Below is a small trained network, with its code and all its weights. Each question gives an input and a class and asks what happens when units are switched off, that is, made to give their printed mean instead of their output.

import numpy as np


def w(rows, s, z=0):
    codes = np.array(rows[::2]) - 128.0
    scale = np.full(codes.shape[1], s)
    scale[-1] = z or s
    return codes * scale


def f(y):
    return y / 2 * (1 + np.tanh(0.7978845608 * (y + 0.044715 * y**3)))


def log_softmax(a):
    a = a - a.max(-1, keepdims=True)
    return a - np.log(np.exp(a).sum(-1, keepdims=True))


def net(x, mask):
    res = np.array(x, float).reshape(1, 5) / 4 @ E
    y = f(res @ A[0][:, :-1].T + A[0][:, -1])
    res = res + np.where(mask, y, B[0][:, -1]) @ B[0][:, :-1]
    return log_softmax(res[-1] @ U[:, :-1].T + U[:, -1])


A, B = {}, {}
E = w([
[97,194,140,133,191,90,13,177,173,169,140],'x0',
[1,152,84,148,147,217,94,80,144,81,141],'x1',
[117,167,181,217,126,110,128,99,82,130,50],'x2',
[148,30,150,148,220,146,108,111,134,136,115],'x3',
[118,158,53,105,216,82,184,156,95,110,85],'x4',
],0.01)
A[0] = w([
[106,203,163,112,36,121,139,139,121,124,141,70],'n0',
[116,126,152,127,130,144,185,127,124,134,149,37],'n1',
[116,147,74,83,176,80,176,137,89,101,71,28],'n2',
[121,152,33,106,206,68,150,156,89,91,104,74],'n3',
[149,196,162,109,174,74,80,154,188,165,112,98],'n4',
[170,127,161,174,72,131,75,84,157,116,172,49],'n5',
[186,134,144,92,122,89,152,152,132,202,155,71],'n6',
[171,77,111,98,69,165,238,59,81,57,100,29],'n7',
[123,191,209,244,121,104,145,84,71,130,31,2],'n8',
[210,117,139,123,105,86,140,129,95,137,115,130],'n9',
[147,4,171,155,231,144,113,99,161,140,135,74],'n10',
[134,120,165,133,96,158,116,118,155,125,131,94],'n11',
[126,183,91,90,71,91,155,131,159,122,171,80],'n12',
[153,96,100,2,131,152,146,154,203,111,214,5],'n13',
[132,155,133,140,160,118,74,152,108,121,160,50],'n14',
[122,214,111,122,79,100,141,150,127,104,134,155],'n15',
[90,167,122,127,151,116,70,169,182,180,132,35],'n16',
[187,119,168,106,116,49,145,161,130,156,133,92],'n17',
[117,78,210,121,48,151,82,101,166,163,186,63],'n18',
[57,165,73,134,154,205,112,45,154,54,153,32],'n19',
[183,138,158,105,137,117,133,148,126,119,118,69],'n20',
],0.011,0.0088)
B[0] = w([
[145,148,125,88,176,48,152,63,104,113,97,195],'n0',
[112,102,131,180,117,81,179,50,162,146,159,125],'n1',
[157,175,166,154,132,129,206,147,200,148,116,188],'n2',
[161,181,184,128,143,164,222,181,209,158,100,215],'n3',
[116,158,149,181,143,182,76,86,60,145,200,209],'n4',
[165,156,175,141,122,128,221,181,162,135,105,179],'n5',
[67,87,135,173,95,119,120,130,130,90,89,187],'n6',
[135,181,177,195,168,176,60,79,38,158,219,252],'n7',
[134,18,5,94,88,120,107,191,157,218,148,243],'n8',
[43,120,136,117,120,144,85,146,147,85,121,215],'n9',
[137,153,117,50,152,34,130,24,61,121,67,225],'n10',
[151,150,159,133,125,123,170,153,153,119,128,156],'n11',
[144,118,92,86,159,58,150,65,99,133,103,175],'n12',
[145,48,13,130,90,101,99,175,162,198,157,201],'n13',
[136,101,150,165,134,105,163,92,96,134,165,145],'n14',
[149,121,140,81,174,103,89,67,91,122,78,202],'n15',
[118,137,152,188,129,137,132,66,76,144,204,177],'n16',
[60,113,129,163,84,166,120,134,140,51,113,211],'n17',
[170,172,166,140,169,183,224,173,202,148,81,218],'n18',
[57,83,146,174,51,121,91,143,152,65,83,226],'n19',
[112,111,117,165,83,106,139,97,161,81,122,150],'n20',
],0.011,0.012)
U = w([
[11,110,143,163,76,152,118,142,148,36,86,99],'0',
[136,160,170,178,151,177,110,107,67,174,246,102],'1',
[188,174,178,130,149,163,192,173,198,169,84,131],'2',
[149,72,22,102,104,119,114,175,152,228,156,136],'3',
[147,143,128,60,164,62,137,65,83,124,49,99],'4',
[144,166,153,11,158,230,41,193,91,91,82,249],'5',
],0.011,0.02)

Each question gives the input, the list of numbers given to net, and the class t.
The units are the neurons (one row each of A and B). Each row of codes is followed by its name. A weight is (code - 128) times the scale printed after its matrix; where a second scale follows, it is the last column's (A, B and U).
mask holds one flag per neuron, in row order. A switched-off neuron (its flag False) gives its mean, the last column of its row in B, instead of its output. The means were averaged over made-up inputs and are rounded, as every weight is.
A unit's drop is (log p(t) with every unit on - log p(t) with that unit switched off) / (log p(t) with every unit on - log p(t) with every unit switched off).
unit that matters most: the unit with the biggest drop
top k neurons: the k neurons with the biggest drops, biggest first
drop of u: that unit's drop, to one decimal
input [-2,3,1,-3,-3], class 5: unit that matters most => n10
input [6,-6,-1,8,4], class 4: top 2 neurons => [n10 n7]
input [-4,-5,6,2,1], class 3: top 2 neurons => [n8 n19]
input [-2,4,6,-7,-1], class 4: top 3 neurons => [n0 n15 n13]
input [-2,-7,-7,-2,-1], class 0: top 3 neurons => [n17 n6 n8]
input [3,-4,-6,8,-7], class 4: top 3 neurons => [n10 n3 n8]
input [6,-8,1,8,-4], class 0: top 3 neurons => [n17 n6 n9]
input [-6,7,-8,7,2], class 3: top 3 neurons => [n13 n17 n9]
input [-2,7,8,2,-4], class 3: top 3 neurons => [n8 n17 n9]
input [-5,3,5,5,-3], class 1: top 3 neurons => [n7 n13 n0]
input [0,6,6,-6,7], class 2: top 2 neurons => [n3 n2]
input [-2,7,-8,-8,8], class 2: top 4 neurons => [n3 n2 n8 n10]
input [-7,3,6,7,1], class 1: top 3 neurons => [n7 n0 n15]
input [-1,2,0,-5,-6], class 2: unit that matters most => n18
input [2,6,5,-4,-7], class 2: top 2 neurons => [n18 n5]
input [5,-8,-3,8,8], class 0: top 2 neurons => [n17 n6]
input [5,-6,1,-4,6], class 0: top 4 neurons => [n17 n6 n7 n18]
input [5,6,5,-7,2], class 4: drop of n9 => 0.3
input [-1,2,-5,6,-4], class 4: drop of n10 => 2.2
input [-7,-1,2,1,8], class 2: drop of n16 => 0.3
input [-5,1,5,1,6], class 2: drop of n2 => 0.9
input [8,6,4,-3,-5], class 1: unit that matters most => n16
